Each row of numbers stands for one element and depends on some of the facts below. Use the named rows to name the rest.

How the elements are related:
J_36	Ψ	J_691; J_811	Ψ	J_177; J_811	Ψ	J_291; J_264	Ψ	J_306
J_101	Ψ	J_291; J_999	Ψ	J_759; J_999	Ψ	J_506; J_852	Ψ	J_970
J_141	Ψ	J_283; J_671	Ψ	J_970; J_671	Ψ	J_660; J_48	Ψ	J_970
J_306	Ψ	J_12; J_511	Ψ	J_970; J_10	Ψ	J_691; J_847	Ψ	J_291
J_61	Ψ	J_102; J_7	Ψ	J_10; J_856	Ψ	J_498; J_252	Ψ	J_506
J_939	Ψ	J_12; J_890	Ψ	J_182; J_771	Ψ	J_462; J_498	Ψ	J_291
J_185	Ψ	J_357; J_185	Ψ	J_627; J_912	Ψ	J_306; J_912	Ψ	J_671
J_627	Ψ	J_291; J_723	Ψ	J_240; J_283	Ψ	J_291; J_660	Ψ	J_177
J_79	Ψ	J_838; J_990	Ψ	J_291; J_970	Ψ	J_291; J_240	Ψ	J_660
J_520	Ψ	J_759; J_520	Ψ	J_691; J_993	Ψ	J_970; J_381	Ψ	J_102
J_225	Ψ	J_723; J_225	Ψ	J_291; J_371	Ψ	J_691; J_537	Ψ	J_970
J_102	Ψ	J_691; J_18	Ψ	J_759; J_18	Ψ	J_141; J_524	Ψ	J_691
J_527	Ψ	J_970; J_644	Ψ	J_512; J_138	Θ	J_971; J_138	Θ	J_47
J_264	Θ	J_47; J_46	Θ	J_259; J_46	Θ	J_675; J_852	Θ	J_596
J_852	Θ	J_472; J_669	Θ	J_732; J_669	Θ	J_828; J_669	Θ	J_391
J_778	Θ	J_637; J_436	Θ	J_881; J_48	Θ	J_252; J_48	Θ	J_546
J_997	Θ	J_224; J_306	Θ	J_177; J_847	Θ	J_655; J_221	Θ	J_3
J_675	Θ	J_893; J_596	Θ	J_852; J_47	Θ	J_113; J_47	Θ	J_601
J_252	Θ	J_644; J_224	Θ	J_26; J_920	Θ	J_55; J_487	Θ	J_993
J_113	Θ	J_138; J_113	Θ	J_291; J_17	Θ	J_980; J_223	Θ	J_679
J_918	Θ	J_297; J_3	Θ	J_778; J_149	Θ	J_461; J_660	Θ	J_241
J_490	Θ	J_601; J_79	Θ	J_703; J_691	Θ	J_3; J_169	Θ	J_970
J_391	Θ	J_732; J_391	Θ	J_669; J_637	Θ	J_415; J_637	Θ	J_96
J_307	Θ	J_573; J_795	Θ	J_993; J_971	Θ	J_947; J_26	Θ	J_224
J_326	Θ	J_644; J_970	Θ	J_169; J_461	Θ	J_149; J_240	Θ	J_675
J_546	Θ	J_48; J_980	Θ	J_563; J_520	Θ	J_512; J_769	Θ	J_48
J_993	Θ	J_487; J_601	Θ	J_971; J_601	Θ	J_490; J_593	Θ	J_634
J_823	Θ	J_668; J_760	Θ	J_584; J_96	Θ	J_277; J_563	Θ	J_17
J_365	Θ	J_187; J_881	Θ	J_847; J_732	Θ	J_391; J_524	Θ	J_637
J_524	Θ	J_415; J_524	Θ	J_221; J_524	Θ	J_96; J_524	Θ	J_838
J_838	Θ	J_415; J_236	Θ	J_202; J_2	Θ	J_828; J_506	Θ	J_614
J_506	Θ	J_627; J_310	Θ	J_487; J_527	Θ	J_490; J_668	Θ	J_46
J_668	Θ	J_259; J_512	Θ	J_520; J_717	Θ	J_169; J_472	Θ	J_596
J_187	Θ	J_881; J_187	Θ	J_436; J_291	Θ	J_527; J_644	Θ	J_48
J_628	Θ	J_584; J_628	Θ	J_760; J_115	Θ	J_18; J_138	τ	J_170
J_714	τ	J_856; J_655	τ	J_827; J_46	τ	J_123; J_217	τ	J_912
J_121	τ	J_316; J_934	τ	J_687; J_997	τ	J_934; J_511	τ	J_999
J_847	τ	J_141; J_221	τ	J_771; J_996	τ	J_999; J_737	τ	J_247
J_357	τ	J_486; J_177	τ	J_149; J_573	τ	J_330; J_224	τ	J_486
J_294	τ	J_999; J_185	τ	J_182; J_627	τ	J_149; J_283	τ	J_669
J_918	τ	J_37; J_55	τ	J_934; J_79	τ	J_771; J_691	τ	J_457
J_637	τ	J_537; J_307	τ	J_326; J_634	τ	J_641; J_461	τ	J_472
J_148	τ	J_999; J_744	τ	J_7; J_298	τ	J_970; J_601	τ	J_918
J_593	τ	J_856; J_614	τ	J_593; J_563	τ	J_970; J_371	τ	J_330
J_881	τ	J_330; J_18	τ	J_382; J_415	τ	J_202; J_838	τ	J_141
J_170	τ	J_428; J_512	τ	J_712; J_584	τ	J_952; J_472	τ	J_101
J_291	τ	J_687

Some rows with their names:
J_795: [ 2 -3 -3  2 -1 -3  4 -3  4  2  2 -3 -1 -4  0 -2  1 -5 -7  0 -1 -2  6 -5
  1 -3  1 -1  3 -2  2  3  1  1  6 -4 12 -2  2 -2  3  0  1 -4]
J_224: [ -5  -3 -10 -11  -4   2 -20  -5  -8   7  -6 -13  -1  -3 -12 -21  10   9
   1   3 -16   8 -13  15  -5 -12  10   6 -11   9  -1   1   6  -2 -16   5
 -14   4   5   3 -14   1   4  11]
J_259: [ -5   2  10  -3   2   7   1   8   0  -5   2   1  -6   9 -10   3  -6   8
 -15  -1  12   2  -5   7   6   3   2   3   0  -1   3   0   3   8  -7   6
 -23   9  -3   2   0  -3   6   9]
J_980: [ 0  0  2  2  1  1  2 -1  3 -3 -2 -1 -4 -1 -1  1 -1 -2 -4  0 -1  0  4 -1
  2  0  1  1  0  0  3  0  0  1  0  0  2  1  1 -1  1  1 -1  0]
J_675: [  0   0   8   5   0   1  -8   3   3  -9  -9   5  -4   2   4   3   4   1
   4   0 -10   4  -7  -7   0   5   7   5  -5   1  -3  -1  -3  -9  -6   1
  -2   0   6   2  -9  -2 -12  -4]
J_457: [  1   7  17   3  14   2  21  -7   8 -33   5  16 -11  13  18   9  -3  -9
 -16  -4  -6 -12  -1 -11   8  -6 -20  -9  11 -10  -2  -9  -7   8  -5  14
  11   8  -3  17   9  -7  -8  -8]
J_240: [  5   1  -4   2  -3  -3  -2  -3  -1  -1  -5   7  11 -10  18  14  12  -6
  16   0 -11  -4   6 -14  -9  11  -8  -3  -1  -1  -8   1  -8 -13   3  -1
  15 -11   3  -2  -3   1 -11  -6]
J_524: [  8  -1 -19   5  11  -7  24 -10  11  25   3  17  36 -22  34 -39  31 -23
  52   0  16  -8  -5 -18   6 -13  -2   5  -2   5 -12  16  -9   3   1 -15
  24 -14 -13   2  38   9  11 -34]
J_628: [ 3 -2 -8  2 -1 -6  6 -6  3  3  2 -3  0 -9  1 -6  3 -9 -6  1 -1 -5 12 -8
  0 -5 -1 -2  5 -1  2  3 -1  1 10 -6 24 -6  1 -3  5  2  5 -3]
J_428: [  5   6  15  -7  12   7  24  -1   5 -27   7  21  -7   4  25   2   0  -9
 -10  -4 -15  -7  12  -9   9  -3 -16 -16  -1  -8   1 -11 -14   7  -6  10
  15   8   2  17   7   9  -1   3]
J_732: [ -1  -1   5   1   2   2  -3   2   3  -6  -2   0  -3   2  -2  -1   1   2
 -10  -1   4   1  -4   0   2   0   2   1  -1  -1   1   0   1  -1  -3   2
  -4   2   1   1  -3  -3  -2   1]
J_918: [ 2 -4 -4 14 -3 -7  1 -3  3 -2  2 -2 -6 -5 -8 -8 -2  0 -3  1 18 -3 -1 -3
  1 -5 -3  3 13  1 -5  4 -1 -5 15 -7 13 -3  3 -5  3 -6  4 -5]
J_760: [ 0 -1  1  2 -1  0  2  1  1 -1 -1 -2 -3  1 -5 -3 -3  0 -7  0  0  0  1 -4
  2  0  4  2  1 -1  2  0  0 -1  0  0  4  1  1  1 -1 -2  0  0]
J_893: [  1  -1  10   5   2   3 -11   6   2  -8 -12   6  -5   0   6   1  -1   4
   5   1  -8   6 -10  -7   0   7   9   7  -8   1  -3  -4  -3  -9  -9   3
  -7   1   8   3 -14  -3 -15  -2]
J_759: [ -3   2 -13   8   4   1  14   1  -4   4  -1  23  -6   3 -10   7  -2   2
  11  -2  -9   3   4 -14  -1   5   4   3   0  -1   1 -19   3  -3  -3  -4
 -16  -4  -4   1   3   5   5 -18]
J_838: [  2 -19 -25   5  -2   4 -14   0  -2  26  -4   6  20 -38 -11 -65  39   9
  34   4  24  17 -11 -16  -5 -10  18  16  -7  21 -15  24 -10 -17  -7 -19
 -10 -11  16 -11   1  11  26 -12]
J_660: [  0   1  -9  -1  -2  -1   5  -3  -2   6   5   4   8  -5   5  11   9  -5
   7  -1  -1  -6  15  -7  -7   5 -10  -8   2  -3  -5   3  -6  -2   8  -1
  13  -8  -3  -4   8   4   4  -6]
J_737: [-13   1  -5   3   0  -5 -14 -23   1   3  -8 -28  -3  14  -5   1   7  -1
 -14   2 -11  -4 -18   7  -7 -15   4  15  -2   1   4   4  16   4 -12   8
  -7   2 -10   6  -7 -16  -8  -9]
J_9: [ 0 -1  2  2  1  0  1  0  1 -3  0  0 -2 -1  0 -3  0 -1 -6  0  1  1  2 -3
  1 -1 -1  1  2  1  1  1  0  0  0 -1  4  1  2  0  0  0  0  0]

Rows to name:
No name comes twice in this set of rows, the named rows included.
[  8   2 -10 -15  -8   3 -12  23 -16  43  -5  -1  26 -13   5  14 -13   7
  39   2  -5  22  10   6  -4  26  31   6 -31   9  20  -2   7  -1   0 -20
 -29  -9   2 -16  -4  22   4   9] => J_18
[ -4   6 -21 -20 -20   4 -13   9  -6  11  -2 -10 -10   7 -26  18  -9  14
  -3   2 -42   3  30  -6 -14   3  -9 -19 -12   1  16 -25  13  -7   3  19
  -1 -11   4 -15 -28  10   9  34] => J_291
[ -5   0 -18  -9  -2   1 -11  -6  -7   9  -3  -9   8  -8  -6 -10  18   8
   9   1 -19   4   0   1 -14 -10   0  -1  -9   7  -1   0   2  -5 -10   8
  -9  -3   4  -1 -13   4   7   3] => J_357
[  3  -5   8 -11 -24  -5 -11   0 -13  -5   0 -15 -21   9 -20  34 -37  -7
  -7   3   1  -4  19  41  -2   6 -21 -20  19  -4   2  -8   6  -1  19  -5
  19   2   3  -4   4   7 -10  30] => J_264
[  2  -9   8  -7  -9   4 -12 -11  -5  -2   0   4   4   5   5  14  -6 -10
  17   1   7  -1   3  17  -1  10  -9  -3   4  -2  -7   4  -3   1  -5  -6
   0   3  -6   2  11   7  -3  10] => J_939
[  1  -4 -23  10   0  -6  16 -14  -4  10   2  17  -7  -6  -4   8  -3  -8
   4   0 -13  -1  13 -22  -3  -5   3  -1   8  -4   5 -17   1  -2   7 -11
   7 -10   0  -4   7   6   9 -23] => J_506
[  3   2   2 -17   6   6   7  -7  -1 -17   4   9  -4  -5  20 -16   8  -6
  -3  -1 -30  -1   4   4   2 -14  -6 -13 -11   1   2  -9  -9   6 -16  13
   7   7   6  17  -3  11   2  10] => J_170
[ -8  -8  -7   2  13   9 -20 -16  -4 -18  -3   6   3 -10   7 -72  45  16
  25  -1  13  12 -51   3  -4 -31 -10  17   1  15 -28  14  -8 -12 -36   8
 -43   9   7  16  -4 -11  11 -12] => J_415
[-10  -2 -42  -9  16  -1   4 -29   7   4  -3  18  24  -2   4 -55  45  -7
  23   0 -45 -10 -24  -6  -3 -24  36  10 -12  -7 -25 -10 -14   3 -28   9
  -3  -1 -12  13 -12  10  21 -30] => J_691
[  9  -5   3  14   3  -2  16   1   7 -26  13  25 -16  -5   4 -15   3  -3
  -9  -3  22  -4   1  -8   9  -6 -23 -12  25  -5 -13  -1 -16  -6  17  -3
  21   1  11   4  10  -2   6  -3] => J_669
[ -2  -4 -10  -6 -10  -2 -12  10  -2  40 -10 -21  15  -8 -17   9  -7   0
   4   4  -1   8  11  -3  -3  14  34  12 -20   9  14   9  12   1   6 -14
   0  -8   0 -18  -7   6   3   7] => J_121
[ -1   3   9  -3 -14  -4  -3  17  -6 -11  -2 -15 -30  12 -30  22 -35   9
 -27   2  -1   0  12  21   1   2  -5 -12  10  -2  11 -13  12  -1  18   5
  11   4  11  -3 -13  -4 -10  24] => J_47
[  1   3  11  -1 -14  -1  -9  16   3 -14   0 -14 -30  20 -25  18 -37  11
 -23   0  -6   2   6  11   5   3 -11 -12  10  -3  11 -19  13  -2  12  11
   1   6   3  -5 -13  -6  -6  31] => J_490
[ -9  -2 -15  -3  -7   4 -18   1  -9   2  -4  -3   1  -1 -21 -12  15  20
  12   1   1   5 -12   8 -14  -1   0   4   0   7 -14   1   0 -11  -9   7
 -27  -3   6  -6 -16  -5   7   0] => J_177
[  6   9   7   3 -15  -2 -14  11   1 -11   7 -16 -14  21   4  26 -28   6
  -3  -1   0  -2   7   0  -2   9 -32 -20  14  -5  11 -16  10  -7  20  15
   1  -1  -7  -9  -7  -7  -6  34] => J_527

Now the same elements, written a new way:
Known rows:
J_990: [ -3  -7   0 -23  -7   3 -10  -3   7   0   8 -15  17 -10   0]
J_487: [  1 -11  -7  -9  -4  -7 -16   4   7  -5   0 -10 -10   1   6]
J_573: [ -1  -6  -3 -22   3 -15 -10   2 -17   8   1   1  -2   1   8]
J_893: [  9 -16  -8 -11  -6  -2  14   2   6   2   1  -9   1   8   1]
J_436: [ -2  -7   3  -2   4  -3  -3   3  -2   3  -4  -2 -24  -4   5]
J_381: [  5  12   4  -9  11  -5   4  -5   0   2  -4  19   7  -1 -16]
J_102: [ -2   2   2 -46   6  -4  -8   1  14  -1   3  23   8  11  -5]
J_971: [ -1  13   1  -6 -14   3   5  -4  -9   2 -13 -14  31  17  -4]
J_744: [-2  1 -5  4  1 -3  4  2 -6  3  3  1 10  8  1]
J_506: [ -7  -4   3 -18   2  10  -9   5   5   0   1  23 -20   6  -5]
J_298: [ -1   3  -6   0   4  -3  -1   2 -10   4   5   2   9   6   1]
J_970: [  3   8   1 -23 -21  18  10 -10   5 -10   2  -7   5 -10  -1]
J_679: [  3  -5  -5  -2  -4 -11  -5   0  -3  -5  -1  -5  -6  -1   1]
J_795: [-3 -1  7  0  4  3 -5  3  0  3  1  2 -9  2  5]
J_202: [  7  16   4  -6 -11   1  10  -1   1  -4  -2  -9   0   1   2]
J_428: [  7  13   0  12  -5  10  -2   1   0  -4  -5   0 -11  -1  -2]
J_703: [  4   0   2   3   0  -8   5  -2  -5   0  -4  -3 -12   0   4]
J_47: [ -5  -4  -1 -11 -10   5  -6   1  -3   2 -13 -12  12  11  -2]
J_10: [  1  10  -7 -33  -1   0 -11   3  16  -3   3  18  22  14  -9]

Rows to name:
No name comes twice in this set of rows, the named rows included.
[  1  27   0  22  19  12   3   3  16   6  12  45  -3  -7 -16] => J_524
[  1 -25  -3  -5  -4  20  13  -2   6   5   3  -3  10  -6  -3] => J_240

The same elements again, as new rows of numbers:
Named rows:
J_890: [  2 -12   7  25 -12 -31  18 -18 -45  20  -2   5 -22 -57   5]
J_185: [-10 -35 -12  14  31  17  -7  28  -3  21   9  17   5  -7   1]
J_10: [-22 -23  10  14 -28 -14   2 -23 -20  21  26  16 -12 -19  -5]
J_79: [ -4 -44 -21  42  36   9  -4   6  43  45   0  25  18 -30 -25]
J_511: [-38 -14 -68  76  35  11 -23  46  -2   5  55  43 -46 -19  25]
J_527: [-27 -26  12  17 -28  -5   2 -23 -21  25  17  19 -15 -19  -7]
J_391: [-27 -13  13  12 -25  -6   6 -24  -7  16  24   5 -11 -19   6]
J_148: [-41 -13 -68  74  40  17 -21  39   3   5  57  38 -47 -26  34]
J_769: [-20 -13  16  22 -20 -16  -6 -31  -7  20  11  18  -3 -14  13]
J_601: [-11 -57 -16  10  37  20   0  14   2  19  14  23  -2 -17   6]
J_971: [-29 -22  11  13 -23  -2   7 -31 -15  26  14  18 -16 -25   1]
J_691: [-17 -50 -15  17  40   3  -3   8   4  15  12  27   9  -8   4]
J_12: [-35 -17  12  11 -20  -2   2 -28 -16  27  15  10 -14 -21   3]
J_26: [-30   1  13   6 -15 -12  -9 -17 -13  26  12   7 -16 -19   4]
J_717: [-38  -8  10  14  -8 -22   0 -36 -14  26  13  14  -6  -9   5]
J_8: [-24   9   9  12 -18  -6   9 -17  -8  21  23  -3  -3 -10   5]
J_712: [-22 -12  13  12 -27  -3  -2 -20 -11  20  16   8 -11 -23   6]
J_573: [-18 -41  10 -10  31  30  14  51 -10  60  37  63  49 -58  31]
J_46: [ -3 -52 -11  14  26  24  -7  13   3  23   6  27  -5 -19  13]

Name these rows:
No name comes twice in this set of rows, the named rows included.
[ -7 -23   9  11 -18   1 -11 -33  -7  11  -6 -14 -30  -6 -10] => J_687
[-44 -11  40  -7 -25  -9  19   6 -15  39  40  49  50 -60  28] => J_330
[-26 -27  -5  -7  36  22 -10  42 -19  62  42  38  78 -53  36] => J_881
[  2 -47 -16   5  56   1 -30   6  16   6 -17  -3 -13  11  -3] => J_997
[-54  -1 -43  71 -20 -16  -8  -4 -17   7  73  42 -59 -26  16] => J_999
[  2 -19   3  18  -4 -29  28 -33 -38  21   6   1 -23 -60  10] => J_182
[-24  -2   1  18 -19  -7 -30 -33 -24  28  16  -6  10 -20  10] => J_365
[-26 -34  12  -3  30   8  14  59 -10  40  39  61  70 -42  19] => J_371
[-12 -33  -9   1  43  10 -17  22   8  23   6  15   1 -13   9] => J_224

